|  3.120 | -2.847 | -2.436 |  3.182 |  0.191 |
| -3.556 |  1.287 | -4.940 |  3.219 | -0.763 |
| -0.311 | -0.913 | -5.459 |  4.472 | -0.387 |
|  2.692 | -2.513 | -4.090 |  3.826 | -0.364 |
|  2.249 | -1.651 | -4.258 |  3.399 | -0.092 |
->
|  3.120 | -2.847 | -2.436 |  3.182 |  0.191 |
| -0.311 | -0.913 | -5.459 |  4.472 | -0.387 |
|  2.249 | -1.651 | -4.258 |  3.399 | -0.092 |

|  3.609 |  6.639 | -3.031 |
|  3.742 |  3.314 | -2.486 |
|  1.801 |  6.692 | -2.135 |
|  7.255 |  3.887 | -4.352 |
->
|  3.609 |  6.639 | -3.031 |
|  1.801 |  6.692 | -2.135 |

|  4.100 |  0.994 |  1.445 | -1.934 |  1.645 | -2.805 | -0.597 |  1.373 | -0.404 | -2.411 |
|  1.924 |  0.971 |  0.495 | -0.561 |  1.400 | -2.196 | -0.045 |  1.635 |  1.242 | -0.716 |
|  0.003 | -0.782 | -0.017 | -0.485 | -1.084 | -0.631 | -0.276 |  0.178 |  1.358 | -1.333 |
|  1.639 | -0.310 |  1.054 | -0.483 |  0.823 | -1.668 |  0.352 |  1.144 |  0.582 | -1.386 |
|  2.904 |  1.443 |  1.268 | -1.466 |  3.324 | -6.615 | -0.029 |  2.957 | -0.406 | -4.087 |
|  4.467 |  0.000 |  2.289 | -2.106 |  1.891 | -4.217 | -0.094 |  1.969 | -0.415 | -4.116 |
->
|  4.100 |  0.994 |  1.445 | -1.934 |  1.645 | -2.805 | -0.597 |  1.373 | -0.404 | -2.411 |
|  0.003 | -0.782 | -0.017 | -0.485 | -1.084 | -0.631 | -0.276 |  0.178 |  1.358 | -1.333 |
|  2.904 |  1.443 |  1.268 | -1.466 |  3.324 | -6.615 | -0.029 |  2.957 | -0.406 | -4.087 |

|  1.014 | -1.759 |  4.024 | -3.269 |
| -0.185 | -3.990 |  0.577 | -6.784 |
|  1.044 | -1.808 |  4.106 | -3.171 |
| -5.036 | -5.805 |  2.065 | -5.535 |
|  1.130 | -1.829 |  4.222 | -3.253 |
| -4.986 | -6.024 |  1.995 | -5.454 |
->
|  1.014 | -1.759 |  4.024 | -3.269 |
|  1.044 | -1.808 |  4.106 | -3.171 |
|  1.130 | -1.829 |  4.222 | -3.253 |

|  1.203 |  1.189 |  0.633 | -0.684 | -0.412 | -2.388 | -5.053 | -4.795 |
|  0.911 |  0.635 |  0.672 |  1.091 |  0.264 | -2.644 | -5.102 | -5.225 |
| -1.937 | -0.828 |  0.329 | -0.190 | -0.972 |  2.240 |  4.204 |  4.922 |
|  0.304 |  1.126 |  0.825 |  0.663 |  0.234 | -2.646 | -5.733 | -5.054 |
|  1.419 |  0.411 | -0.139 |  0.667 |  0.659 | -2.817 | -4.288 | -5.083 |
| -0.802 | -1.041 | -0.651 | -0.547 | -0.777 |  2.468 |  5.283 |  5.363 |
|  0.484 |  1.407 |  1.167 |  0.415 | -0.227 | -2.818 | -5.708 | -5.301 |
|  1.697 |  1.037 |  0.922 |  0.148 |  0.142 | -2.813 | -4.756 | -4.707 |
|  0.653 |  1.014 |  0.680 |  0.365 | -0.373 | -1.698 | -5.545 | -5.597 |
->
|  1.203 |  1.189 |  0.633 | -0.684 | -0.412 | -2.388 | -5.053 | -4.795 |
| -1.937 | -0.828 |  0.329 | -0.190 | -0.972 |  2.240 |  4.204 |  4.922 |
|  1.419 |  0.411 | -0.139 |  0.667 |  0.659 | -2.817 | -4.288 | -5.083 |
|  0.484 |  1.407 |  1.167 |  0.415 | -0.227 | -2.818 | -5.708 | -5.301 |
|  0.653 |  1.014 |  0.680 |  0.365 | -0.373 | -1.698 | -5.545 | -5.597 |

| -0.969 | -0.503 | -0.380 |  0.304 | -0.292 |
|  4.258 |  1.891 |  2.492 | -3.788 | -6.339 |
|  0.205 | -1.188 |  0.341 | -0.094 |  0.931 |
->
| -0.969 | -0.503 | -0.380 |  0.304 | -0.292 |
|  0.205 | -1.188 |  0.341 | -0.094 |  0.931 |
